Below is a small trained network, with its code and all its weights. Each question gives an input and a class and asks what happens when units are switched off, that is, made to give their printed mean instead of their output.

import numpy as np


def w(rows, s, z=0):
    codes = np.array(rows[::2]) - 128.0
    scale = np.full(codes.shape[1], s)
    scale[-1] = z or s
    return codes * scale


def norm(h):
    return h / np.sqrt((h * h).mean(-1, keepdims=True) + 1e-5)


def f(y):
    return np.maximum(y, 0)


def log_softmax(a):
    a = a - a.max(-1, keepdims=True)
    return a - np.log(np.exp(a).sum(-1, keepdims=True))


def net(x, mask):
    res = np.array(x, float).reshape(1, 4) / 4 @ E
    u = 0
    for l in range(4):
        y = f(norm(res) @ A[l][:, :-1].T + A[l][:, -1])
        res = res + np.where(mask[u : u + 9], y, B[l][:, -1]) @ B[l][:, :-1]
        u += 9
    return log_softmax(norm(res)[-1] @ U[:, :-1].T + U[:, -1])


A, B = {}, {}
E = w([
[126,123,127,128],'x0',
[89,145,62,146],'x1',
[242,173,100,252],'x2',
[172,55,51,53],'x3',
],0.0046)
A[0] = w([
[154,200,107,239,148],'L0N0',
[102,157,2,133,124],'L0N1',
[175,191,159,172,124],'L0N2',
[102,64,98,54,127],'L0N3',
[117,99,135,103,93],'L0N4',
[187,96,164,97,127],'L0N5',
[210,47,69,176,124],'L0N6',
[222,111,190,101,132],'L0N7',
[133,160,172,68,7],'L0N8',
],0.009,0.012)
B[0] = w([
[175,98,172,92,254],'L0N0',
[104,74,152,172,190],'L0N1',
[158,110,143,83,193],'L0N2',
[163,178,124,134,202],'L0N3',
[101,127,119,127,134],'L0N4',
[88,93,106,193,161],'L0N5',
[154,161,133,77,204],'L0N6',
[115,95,103,145,181],'L0N7',
[70,138,11,195,128],'L0N8',
],0.011,0.007)
A[1] = w([
[219,202,159,225,125],'L1N0',
[101,105,77,218,129],'L1N1',
[130,128,64,223,92],'L1N2',
[94,30,139,190,141],'L1N3',
[150,177,89,254,109],'L1N4',
[125,92,46,156,5],'L1N5',
[127,133,90,253,61],'L1N6',
[130,48,141,237,131],'L1N7',
[169,107,122,146,3],'L1N8',
],0.0071,0.013)
B[1] = w([
[131,131,39,155,242],'L1N0',
[164,87,81,171,176],'L1N1',
[160,187,18,168,141],'L1N2',
[129,6,122,180,255],'L1N3',
[191,140,29,215,142],'L1N4',
[146,238,201,187,128],'L1N5',
[184,207,154,200,133],'L1N6',
[106,25,89,134,235],'L1N7',
[75,254,69,254,128],'L1N8',
],0.0089,0.0023)
A[2] = w([
[100,181,173,254,45],'L2N0',
[97,96,177,90,4],'L2N1',
[141,121,215,141,44],'L2N2',
[83,88,138,105,7],'L2N3',
[118,213,221,196,216],'L2N4',
[5,128,156,74,109],'L2N5',
[199,91,112,134,209],'L2N6',
[74,196,162,30,97],'L2N7',
[90,38,118,198,180],'L2N8',
],0.01,0.0036)
B[2] = w([
[29,213,166,83,136],'L2N0',
[194,70,100,103,149],'L2N1',
[57,188,20,126,160],'L2N2',
[181,85,129,136,141],'L2N3',
[2,198,170,84,170],'L2N4',
[235,108,131,127,195],'L2N5',
[49,167,127,99,254],'L2N6',
[203,132,60,183,187],'L2N7',
[51,58,214,94,203],'L2N8',
],0.0083,0.0079)
A[3] = w([
[81,179,17,127,130],'L3N0',
[112,178,61,226,132],'L3N1',
[99,118,78,197,100],'L3N2',
[173,92,129,160,2],'L3N3',
[113,94,170,238,127],'L3N4',
[151,67,32,130,131],'L3N5',
[106,25,143,139,138],'L3N6',
[229,159,115,129,140],'L3N7',
[123,138,92,244,183],'L3N8',
],0.011,0.01)
B[3] = w([
[139,169,211,56,197],'L3N0',
[177,45,61,21,159],'L3N1',
[193,131,183,81,139],'L3N2',
[180,150,139,8,128],'L3N3',
[85,82,61,81,163],'L3N4',
[93,192,208,162,215],'L3N5',
[50,88,109,181,241],'L3N6',
[114,122,21,170,254],'L3N7',
[117,83,99,1,170],'L3N8',
],0.011,0.0062)
U = w([
[202,154,49,181,144],'0',
[96,114,134,94,234],'1',
[43,79,166,214,136],'2',
[74,244,204,95,76],'3',
[147,78,166,82,75],'4',
[221,121,212,253,3],'5',
],0.015,0.013)

Each question gives the input, the list of numbers given to net, and the class t.
The units are the neurons (one row each of A and B). Each row of codes is followed by its name. A weight is (code - 128) times the scale printed after its matrix; where a second scale follows, it is the last column's (A, B and U).
mask holds one flag per neuron, layer by layer. A switched-off neuron (its flag False) gives its mean, the last column of its row in B, instead of its output. The means were averaged over made-up inputs and are rounded, as every weight is.
A unit's drop is (log p(t) with every unit on - log p(t) with that unit switched off) / (log p(t) with every unit on - log p(t) with every unit switched off).
The circuit of an input: a set's keep is (log p(t) with only the set's units on - log p(t) with every unit switched off) / (log p(t) with every unit on - log p(t) with every unit switched off). Starting from the 12 units with the biggest drops (on a tie, the unit counted first), units are removed one at a time, each time the one whose removal leaves the highest keep (on an exact tie, the one counted first), for as long as the keep stays at least 0.8.
units of the circuit, in order: the units of the circuit, biggest drop first
unit that matters most: the unit with the biggest drop
k most important neurons: the k neurons with the biggest drops, biggest first
k most important neurons of layer l: the k neurons of layer l with the biggest drops, biggest first
input [-1,-5,0,3], class 2: units of the circuit, in order	L0N5
input [0,7,-3,-8], class 3: units of the circuit, in order	L2N0; L3N6
input [5,-2,5,-5], class 0: units of the circuit, in order	L0N1; L3N6
input [-4,8,7,8], class 2: 2 most important neurons	L0N1; L0N3
input [-4,7,-8,8], class 0: 4 most important neurons of layer 1	L1N3; L1N7; L1N0; L1N1
input [5,-2,7,8], class 3: 3 most important neurons of layer 2	L2N6; L2N5; L2N8
input [-2,-8,6,7], class 2: 2 most important neurons	L0N5; L0N7
input [-3,-7,-5,4], class 2: 3 most important neurons	L0N5; L0N6; L3N6
input [3,-7,5,3], class 2: 4 most important neurons	L0N5; L0N7; L0N3; L3N6
input [4,-1,-4,-7], class 3: 2 most important neurons	L2N4; L0N1
input [-6,-3,-6,-4], class 0: 3 most important neurons	L0N1; L2N5; L2N7
input [-4,-4,-6,-6], class 0: 3 most important neurons of layer 2	L2N7; L2N5; L2N6
input [-6,-1,1,7], class 3: 2 most important neurons of layer 0	L0N6; L0N3
input [-7,-4,5,-8], class 3: units of the circuit, in order	L2N4
input [-3,6,1,0], class 2: 2 most important neurons	L0N1; L3N6
input [6,2,-8,-8], class 0: 3 most important neurons of layer 0	L0N5; L0N1; L0N7
input [4,-7,5,6], class 2: 2 most important neurons	L0N5; L0N7
input [7,-6,-2,-8], class 3: 3 most important neurons of layer 0	L0N1; L0N5; L0N2
input [3,0,-1,5], class 3: 2 most important neurons	L0N3; L3N0
input [6,3,3,-7], class 3: unit that matters most	L0N1
input [0,4,-8,4], class 0: 2 most important neurons	L0N3; L2N5
input [-4,2,4,-1], class 0: 2 most important neurons	L2N8; L2N4
